Below are the code and all the weights of a small trained network. Each question names an input and a class and asks about switching units off, where a switched-off unit gives its printed mean instead of its output.

import numpy as np


def w(rows, s, z=0):
    codes = np.array(rows[::2]) - 128.0
    scale = np.full(codes.shape[1], s)
    scale[-1] = z or s
    return codes * scale


def f(y):
    return y / 2 * (1 + np.tanh(0.7978845608 * (y + 0.044715 * y**3)))


def log_softmax(a):
    a = a - a.max(-1, keepdims=True)
    return a - np.log(np.exp(a).sum(-1, keepdims=True))


def net(x, mask):
    res = np.array(x, float).reshape(1, 5) / 4 @ E
    y = f(res @ A[0][:, :-1].T + A[0][:, -1])
    res = res + np.where(mask, y, B[0][:, -1]) @ B[0][:, :-1]
    return log_softmax(res[-1] @ U[:, :-1].T + U[:, -1])


A, B = {}, {}
E = w([
[101,36,114,112],'x0',
[66,253,197,232],'x1',
[130,91,28,183],'x2',
[186,134,231,184],'x3',
[9,93,111,47],'x4',
],0.0066)
A[0] = w([
[115,84,109,138,47],'n1',
[125,111,152,164,182],'n2',
[145,253,201,83,157],'n3',
[127,95,168,64,194],'n4',
[76,185,151,114,69],'n5',
[130,158,56,132,158],'n6',
[189,102,88,136,2],'n7',
],0.014,0.0028)
B[0] = w([
[91,93,169,162,151],'n1',
[136,143,88,36,147],'n2',
[78,149,254,168,254],'n3',
[220,127,116,49,195],'n4',
[97,154,240,193,170],'n5',
[213,107,135,103,163],'n6',
[130,172,179,231,161],'n7',
],0.0082,0.0093)
U = w([
[92,179,129,254,7],'0',
[200,141,50,2,249],'1',
],0.0092,0.0013)

Each question gives the input, the list of numbers given to net, and the class t.
The units are the neurons (one row each of A and B). Each row of codes is followed by its name. A weight is (code - 128) times the scale printed after its matrix; where a second scale follows, it is the last column's (A, B and U).
mask holds one flag per neuron, in row order. A switched-off neuron (its flag False) gives its mean, the last column of its row in B, instead of its output. The means were averaged over made-up inputs and are rounded, as every weight is.
A unit's drop is (log p(t) with every unit on - log p(t) with that unit switched off) / (log p(t) with every unit on - log p(t) with every unit switched off).
The circuit of an input: a set's keep is (log p(t) with only the set's units on - log p(t) with every unit switched off) / (log p(t) with every unit on - log p(t) with every unit switched off). Starting from all 7 units, units are removed one at a time, each time the one whose removal leaves the highest keep (on an exact tie, the one counted first), for as long as the keep stays at least 0.8.
units of the circuit, in order: the units of the circuit, biggest drop first
most important unit: the unit with the biggest drop
top k neurons: the k neurons with the biggest drops, biggest first
drop when u is switched off: that unit's drop, to one decimal
input [6,6,7,-4,-8], class 1: units of the circuit, in order	n3; n5
input [5,-4,-7,8,-4], class 1: most important unit	n4
input [-2,3,6,-7,3], class 1: top 2 neurons	n3; n6
input [8,0,1,4,-6], class 1: top 2 neurons	n3; n2
input [0,-7,8,-2,-5], class 0: top 2 neurons	n7; n4
input [8,-6,8,-1,-1], class 0: top 2 neurons	n7; n1
input [-4,-4,5,7,4], class 1: top 2 neurons	n3; n5
input [-1,1,1,-5,-1], class 1: drop when n7 is switched off	0.2
input [6,7,6,-5,-8], class 1: drop when n4 is switched off	-0.2
input [-4,-8,6,0,-5], class 0: drop when n3 is switched off	-0.1
